Here is a tiny trained network, its code and every weight. The questions are about switching its units off for an input and a class, where a switched-off unit gives its printed mean instead of its output.

import numpy as np


def w(rows, s, z=0):
    codes = np.array(rows[::2]) - 128.0
    scale = np.full(codes.shape[1], s)
    scale[-1] = z or s
    return codes * scale


def f(y):
    return y / 2 * (1 + np.tanh(0.7978845608 * (y + 0.044715 * y**3)))


def log_softmax(a):
    a = a - a.max(-1, keepdims=True)
    return a - np.log(np.exp(a).sum(-1, keepdims=True))


def net(x, mask):
    res = np.array(x, float).reshape(1, 8) / 4 @ E
    y = f(res @ A[0][:, :-1].T + A[0][:, -1])
    res = res + np.where(mask, y, B[0][:, -1]) @ B[0][:, :-1]
    return log_softmax(res[-1] @ U[:, :-1].T + U[:, -1])


A, B = {}, {}
E = w([
[132,126,124,129,129,124,126],'x0',
[82,3,99,178,88,116,229],'x1',
[129,132,127,129,126,126,131],'x2',
[128,128,125,129,128,131,128],'x3',
[189,140,138,181,14,231,103],'x4',
[127,132,128,131,125,124,132],'x5',
[189,117,221,227,206,140,161],'x6',
[125,129,128,130,128,127,128],'x7',
],0.0052)
A[0] = w([
[123,129,128,133,131,134,127,87],'N1',
[99,115,121,97,211,77,140,114],'N2',
[121,77,121,142,109,114,156,145],'N3',
[74,139,68,51,50,104,100,43],'N4',
[79,144,111,115,127,141,133,85],'N5',
[115,72,123,146,107,115,159,144],'N6',
[146,133,131,147,87,169,123,89],'N7',
[162,209,133,105,159,130,74,181],'N8',
[149,182,130,114,154,138,83,178],'N9',
[146,122,165,166,159,124,132,1],'N10',
[139,139,126,130,112,178,144,145],'N11',
[108,114,119,102,198,70,135,109],'N12',
[189,119,143,162,37,169,96,119],'N13',
[153,123,177,182,178,134,143,26],'N14',
[121,111,123,103,183,68,128,119],'N15',
[148,121,178,190,180,133,136,17],'N16',
[123,128,124,126,134,128,129,61],'N17',
[106,12,93,165,115,135,160,158],'N18',
[131,117,120,128,129,130,130,145],'N19',
[131,129,142,143,138,127,131,13],'N20',
[119,86,125,138,113,120,156,154],'N21',
[112,88,122,147,112,118,155,138],'N22',
[142,135,128,146,91,192,128,112],'N23',
[144,190,130,117,156,140,82,172],'N24',
],0.011,0.00097)
B[0] = w([
[132,131,124,130,129,125,131,124],'N1',
[79,129,62,168,99,144,100,236],'N2',
[124,148,161,108,125,110,131,170],'N3',
[252,78,138,147,181,182,162,253],'N4',
[144,120,119,134,130,140,129,139],'N5',
[122,149,165,102,130,105,128,179],'N6',
[98,130,85,140,126,130,119,172],'N7',
[103,152,197,84,117,80,147,248],'N8',
[111,141,175,105,121,95,142,205],'N9',
[167,111,122,122,138,151,135,157],'N10',
[100,125,112,140,132,126,122,153],'N11',
[85,134,75,166,99,145,102,222],'N12',
[60,126,50,171,115,132,98,251],'N13',
[206,99,114,118,146,162,139,195],'N14',
[91,132,87,159,105,142,109,203],'N15',
[204,93,116,119,151,165,149,198],'N16',
[128,125,129,133,127,130,128,122],'N17',
[107,170,208,79,126,81,127,244],'N18',
[126,128,131,129,132,121,131,130],'N19',
[140,123,123,124,132,133,129,123],'N20',
[127,146,152,108,125,112,128,161],'N21',
[124,141,156,108,131,111,126,163],'N22',
[94,132,85,153,124,125,114,185],'N23',
[108,137,180,100,122,91,138,210],'N24',
],0.021,0.0047)
U = w([
[93,192,225,43,110,31,144,197],'0',
[45,131,40,207,80,152,76,168],'1',
[254,63,133,123,187,204,171,3],'2',
],0.0075,0.00073)

Each question gives the input, the list of numbers given to net, and the class t.
The units are the neurons (one row each of A and B). Each row of codes is followed by its name. A weight is (code - 128) times the scale printed after its matrix; where a second scale follows, it is the last column's (A, B and U).
mask holds one flag per neuron, in row order. A switched-off neuron (its flag False) gives its mean, the last column of its row in B, instead of its output. The means were averaged over made-up inputs and are rounded, as every weight is.
A unit's drop is (log p(t) with every unit on - log p(t) with that unit switched off) / (log p(t) with every unit on - log p(t) with every unit switched off).
The circuit of an input: a set's keep is (log p(t) with only the set's units on - log p(t) with every unit switched off) / (log p(t) with every unit on - log p(t) with every unit switched off). Starting from the 12 units with the biggest drops (on a tie, the unit counted first), units are removed one at a time, each time the one whose removal leaves the highest keep (on an exact tie, the one counted first), for as long as the keep stays at least 0.8.
units of the circuit, in order: the units of the circuit, biggest drop first
most important unit: the unit with the biggest drop
k most important neurons: the k neurons with the biggest drops, biggest first
drop when u is switched off: that unit's drop, to one decimal
input [-2,8,-1,3,-1,-8,-6,-8], class 0: units of the circuit, in order : N18
input [6,-2,-6,4,-8,7,-7,-2], class 1: 2 most important neurons : N2, N12
input [-1,8,-5,-2,6,-8,8,0], class 0: 2 most important neurons : N18, N4
input [2,8,8,1,7,-5,7,4], class 0: 3 most important neurons : N18, N4, N6
input [8,0,1,0,-7,1,-6,2], class 1: 3 most important neurons : N2, N12, N15
input [-4,3,1,-3,2,6,4,-4], class 2: 2 most important neurons : N8, N24
input [-3,1,-2,4,7,-6,-8,-7], class 2: 3 most important neurons : N4, N2, N12
input [6,1,-7,-2,-4,4,-5,-5], class 2: 2 most important neurons : N4, N13
input [-3,4,-2,8,-6,3,4,3], class 1: 4 most important neurons : N2, N12, N4, N8
input [-1,-7,-6,1,-8,4,6,-6], class 1: 4 most important neurons : N2, N12, N15, N18
input [2,5,0,-6,3,0,-6,3], class 2: 2 most important neurons : N4, N8
input [-7,6,-4,7,-8,-3,7,-6], class 1: 4 most important neurons : N2, N12, N4, N15
input [-4,5,5,3,-1,0,7,3], class 2: 3 most important neurons : N16, N14, N8
input [-2,-4,2,1,-7,-4,5,-8], class 1: most important unit : N2
input [-2,5,4,2,3,2,-4,6], class 0: drop when N18 is switched off : 0.5
input [-5,4,7,-5,0,-5,-3,-4], class 0: drop when N16 is switched off : 0.2
input [-3,6,-2,0,-5,-7,8,4], class 2: drop when N16 is switched off : 1.8
